[-1.29 -1.01  0.08  2.36 -1.01  0.40  1.45  0.25 -0.82  1.24 -1.26  0.55
  0.20  0.93  0.96  0.34  0.75 -0.21  0.16 -3.24 -0.32 -0.10] => Z802
[ 0.35 -1.01  0.00 -5.25  1.42 -0.78 -2.07 -0.29  1.54  0.58 -0.18 -1.18
  0.43  1.62  0.52  0.28 -1.30  0.53 -0.25  0.36 -1.00  1.48] => Z459
[-0.53 -0.35  0.89 -5.72  1.98 -2.30 -1.99 -0.26 -0.06  0.20 -1.25 -0.19
  0.07  1.47 -0.45  0.22  0.21  0.60  0.80  0.27 -0.01  1.22] => Z380
[ 0.45  0.90  0.87 -2.22  2.19  0.31 -0.52  1.07  2.23  1.30 -0.34 -0.20
  0.19  1.30 -0.05  0.50  0.28  0.30 -0.92 -0.03 -2.13 -0.47] => Z909
[-0.20 -0.51  0.68 -2.12 -0.82 -0.66  0.70 -0.64  0.36  0.04 -0.76 -0.73
 -0.83  0.92  1.58  0.17  0.81  0.27 -0.13  0.57 -0.50  1.28] => Z802
[-0.03 -0.24  0.34 -0.13 -1.41 -2.07  1.01  0.48  0.08  0.45 -0.11 -0.46
 -0.13 -0.73  1.10  0.12  0.68 -0.38  0.36 -1.47 -0.34 -0.05] => Z802
[-0.13  0.22  0.85  1.82 -2.35  0.60  1.61 -0.49  1.23 -0.60 -0.65 -0.57
 -0.48  1.77  1.12  0.18 -1.12 -0.45 -1.06  0.37 -0.49  0.21] => Z802
[ 0.79 -0.27  0.97 -0.45 -0.56  0.10 -0.15  1.37  3.06 -1.60 -0.40 -2.09
 -1.12  0.60  2.59 -0.22  1.13 -2.38 -0.51  2.43 -1.54 -0.71] => Z754
[ 0.42 -0.60  0.26 -4.26 -0.99  0.18 -0.88 -0.02 -0.08  0.54 -0.49 -1.52
  0.05 -0.33  0.37  0.33  0.10  0.84  0.33  0.21 -1.03  2.24] => Z459
[ 2.69  0.45  1.18 -2.21  3.67  0.60 -1.95  0.31  3.09  1.38  0.03 -1.01
  0.08  0.59  1.36 -0.76 -1.07  1.37 -0.30  0.88 -3.34  0.55] => Z459
[ 0.77 -0.30  1.19 -6.84 -0.22 -0.67 -1.49 -0.67  2.43  0.25  0.17 -2.18
 -0.42  0.85 -0.39 -0.38 -0.18  0.98  1.41  0.00 -0.92  2.12] => Z459
[-0.83 -0.90  1.02 -2.34  1.82 -1.52 -1.63 -0.72 -1.09 -0.06 -2.79 -2.29
 -0.73  1.50 -2.00 -0.69  1.17  0.39  1.69  0.17 -0.15  4.26] => Z380
[ 0.36 -0.12  0.53 -0.18 -0.63  0.17  0.40 -0.05  0.81 -0.08 -0.44 -0.63
 -0.25  0.84  1.51  0.11  0.97  0.69 -0.93 -0.10 -1.38  0.21] => Z380
[ 0.50  0.01 -0.63 -0.65  0.61  1.42  0.44  1.25  0.53  0.64  0.31  0.69
 -0.15  0.08  0.03  0.24 -0.64  1.38  0.09  0.18 -0.90  0.10] => Z29
[-0.80  1.07  0.37  0.77  0.90  2.24  1.01  0.75 -0.06 -0.43 -1.05  1.31
 -0.86  1.10 -1.74  0.54  0.32  1.05 -1.41 -0.74  1.57 -1.04] => Z802
[ 2.34 -0.60 -0.61 -5.33  0.64 -0.74 -2.45  0.54  2.08  0.58  0.99 -1.49
 -0.04  0.65  1.09  0.08 -0.31  0.41  0.53  0.29 -1.41  0.30] => Z459
[-0.31 -0.57  0.37  0.24 -0.31  1.18  0.34  0.35  1.57 -0.38  0.47 -1.91
 -1.22  0.53 -0.28 -0.06 -0.59 -0.20 -0.14 -0.20 -1.39 -0.10] => Z754
[-0.59 -0.65 -1.53 -2.72 -4.29  1.23  0.26 -0.40 -0.64 -1.69  0.97 -4.67
 -0.83  0.84  1.54 -0.20  0.31  1.69  0.44  0.67  1.16  1.25] => Z29
[ 0.43 -0.60  3.94 -3.87 -1.66  1.42 -0.11 -1.25  0.45 -1.36 -1.04 -1.28
 -0.91 -0.14 -0.07 -0.97  0.49 -0.79  0.52  0.03 -0.10 -0.03] => Z754
[-0.29 -0.40 -1.34 -1.72  0.65 -0.63  1.55  0.74  1.40  1.18  0.28 -0.18
 -0.39  0.73  0.88 -0.39  0.47  1.39 -0.60  0.16  0.76 -2.15] => Z802
[ 1.16 -0.45  0.54 -7.12  0.81 -1.59 -1.19 -1.21  1.26  1.06 -0.46 -0.99
 -0.96  2.01  1.39 -1.07 -0.45  0.95  0.22  0.28 -1.26  0.46] => Z459
[ 1.33 -1.15 -0.30 -3.98  0.51 -0.36 -0.04 -0.01 -0.04  0.58  0.17 -2.14
 -0.44 -0.43  1.12 -0.83  0.46  1.35  4.73  1.59 -0.59  0.91] => Z682
[ 0.69 -0.54  1.50 -7.22  2.35 -3.11 -2.26 -1.02  2.21 -0.10 -0.92 -2.09
 -1.61 -0.28  2.78 -0.35  0.78  0.62  0.25  0.51 -2.17  2.03] => Z380
